Below are the code and all the weights of a small trained network. Each question names an input and a class and asks about switching units off, where a switched-off unit gives its printed mean instead of its output.

import numpy as np


def w(rows, s, z=0):
    codes = np.array(rows[::2]) - 128.0
    scale = np.full(codes.shape[1], s)
    scale[-1] = z or s
    return codes * scale


def norm(h):
    return h / np.sqrt((h * h).mean(-1, keepdims=True) + 1e-5)


def f(y):
    return np.maximum(y, 0)


def log_softmax(a):
    a = a - a.max(-1, keepdims=True)
    return a - np.log(np.exp(a).sum(-1, keepdims=True))


def net(x, mask):
    res = np.array(x, float).reshape(1, 7) / 4 @ E
    u = 0
    for l in range(2):
        y = f(norm(res) @ A[l][:, :-1].T + A[l][:, -1])
        res = res + np.where(mask[u : u + 9], y, B[l][:, -1]) @ B[l][:, :-1]
        u += 9
    return log_softmax(norm(res)[-1] @ U[:, :-1].T + U[:, -1])


A, B = {}, {}
E = w([
[155,167,171,32,153,67,129],'x0',
[161,118,159,169,115,251,93],'x1',
[109,177,101,192,80,186,136],'x2',
[60,64,62,140,58,124,56],'x3',
[88,92,115,140,189,220,91],'x4',
[41,170,46,202,194,147,140],'x5',
[125,94,134,185,106,129,145],'x6',
],0.011)
A[0] = w([
[126,240,137,128,171,62,254,114],'L0N1',
[209,115,190,122,196,185,124,1],'L0N2',
[110,109,177,55,81,67,77,118],'L0N3',
[173,58,102,133,197,146,119,110],'L0N4',
[162,178,120,149,133,92,181,104],'L0N5',
[61,196,136,184,144,169,139,95],'L0N6',
[202,175,176,145,116,151,175,139],'L0N7',
[143,205,164,126,204,44,166,117],'L0N8',
[236,75,126,99,154,174,88,19],'L0N9',
],0.0098,0.0055)
B[0] = w([
[226,152,86,184,177,72,138,253],'L0N1',
[107,181,161,120,123,209,127,175],'L0N2',
[104,69,82,153,98,56,177,215],'L0N3',
[66,113,162,124,148,178,165,166],'L0N4',
[161,117,195,178,207,106,141,176],'L0N5',
[58,64,99,161,133,35,66,201],'L0N6',
[140,141,146,155,170,192,2,198],'L0N7',
[183,142,29,153,193,137,81,233],'L0N8',
[121,162,216,146,119,156,211,168],'L0N9',
],0.0089,0.0074)
A[1] = w([
[26,90,169,56,179,131,143,3],'L1N1',
[43,150,141,254,30,138,155,165],'L1N2',
[93,191,43,193,87,156,110,84],'L1N3',
[122,75,73,22,31,92,127,88],'L1N4',
[27,133,109,202,165,146,29,120],'L1N5',
[147,112,206,144,40,146,164,124],'L1N6',
[156,35,151,94,135,81,83,134],'L1N7',
[100,194,157,69,141,110,122,64],'L1N8',
[171,148,136,53,52,117,86,103],'L1N9',
],0.0092,0.0057)
B[1] = w([
[96,93,106,83,224,128,180,143],'L1N1',
[186,37,41,198,221,191,254,243],'L1N2',
[147,93,111,87,156,89,183,196],'L1N3',
[121,151,145,223,44,87,175,180],'L1N4',
[55,126,51,83,114,100,197,255],'L1N5',
[223,135,144,139,150,153,81,171],'L1N6',
[116,37,207,185,124,77,195,181],'L1N7',
[177,100,177,221,150,110,162,131],'L1N8',
[150,155,127,224,48,169,88,152],'L1N9',
],0.0089,0.0082)
U = w([
[108,119,161,127,3,56,147,102],'0',
[82,163,123,64,89,136,79,2],'1',
[154,163,239,88,140,248,89,103],'2',
[86,72,32,189,157,178,222,162],'3',
[234,168,123,178,200,135,125,193],'4',
[13,127,105,39,200,169,126,75],'5',
[139,125,126,98,180,19,172,189],'6',
],0.014,0.0091)

Each question gives the input, the list of numbers given to net, and the class t.
The units are the neurons (one row each of A and B). Each row of codes is followed by its name. A weight is (code - 128) times the scale printed after its matrix; where a second scale follows, it is the last column's (A, B and U).
mask holds one flag per neuron, layer by layer. A switched-off neuron (its flag False) gives its mean, the last column of its row in B, instead of its output. The means were averaged over made-up inputs and are rounded, as every weight is.
A unit's drop is (log p(t) with every unit on - log p(t) with that unit switched off) / (log p(t) with every unit on - log p(t) with every unit switched off).
The circuit of an input: a set's keep is (log p(t) with only the set's units on - log p(t) with every unit switched off) / (log p(t) with every unit on - log p(t) with every unit switched off). Starting from the 12 units with the biggest drops (on a tie, the unit counted first), units are removed one at a time, each time the one whose removal leaves the highest keep (on an exact tie, the one counted first), for as long as the keep stays at least 0.8.
units of the circuit, in order: the units of the circuit, biggest drop first
unit that matters most: the unit with the biggest drop
top k neurons: the k neurons with the biggest drops, biggest first
k most important neurons of layer l: the k neurons of layer l with the biggest drops, biggest first
drop of u: that unit's drop, to one decimal
input [6,-8,-5,8,2,-5,1], class 0: units of the circuit, in order => [L1N4, L1N2, L0N1]
input [6,8,-2,7,5,-3,-5], class 2: units of the circuit, in order => [L0N9, L1N2]
input [-1,-2,-3,0,5,-1,-7], class 5: unit that matters most => L1N2
input [8,-4,-5,-2,5,8,3], class 4: 4 most important neurons of layer 0 => [L0N1, L0N8, L0N3, L0N6]
input [8,-7,3,0,4,6,2], class 4: units of the circuit, in order => [L0N1, L0N8]
input [2,-5,6,-6,-5,8,4], class 4: units of the circuit, in order => [L0N1, L1N5]
input [-3,2,0,0,-4,-3,2], class 4: top 3 neurons => [L0N6, L1N6, L1N5]
input [-1,-7,-5,-7,3,-5,-5], class 4: top 4 neurons => [L0N8, L1N5, L0N1, L0N6]
input [5,8,-3,-8,-3,-6,0], class 2: 2 most important neurons of layer 0 => [L0N2, L0N7]
input [-1,-1,-8,-5,-7,5,-6], class 4: units of the circuit, in order => [L0N8, L1N5]
input [1,-7,-8,6,1,3,8], class 0: top 2 neurons => [L1N2, L1N4]
input [4,4,1,6,8,6,-6], class 5: 2 most important neurons of layer 0 => [L0N3, L0N1]
input [0,3,1,-3,-4,-4,-3], class 2: 2 most important neurons of layer 0 => [L0N7, L0N2]
input [7,-2,5,-5,2,7,5], class 4: units of the circuit, in order => [L0N1]
input [0,-1,3,-7,2,3,2], class 4: drop of L0N1 => 0.3
input [4,6,-5,2,-2,-8,6], class 0: drop of L1N7 => 0.3
input [4,-5,5,5,-7,-7,-1], class 0: drop of L1N4 => 0.1
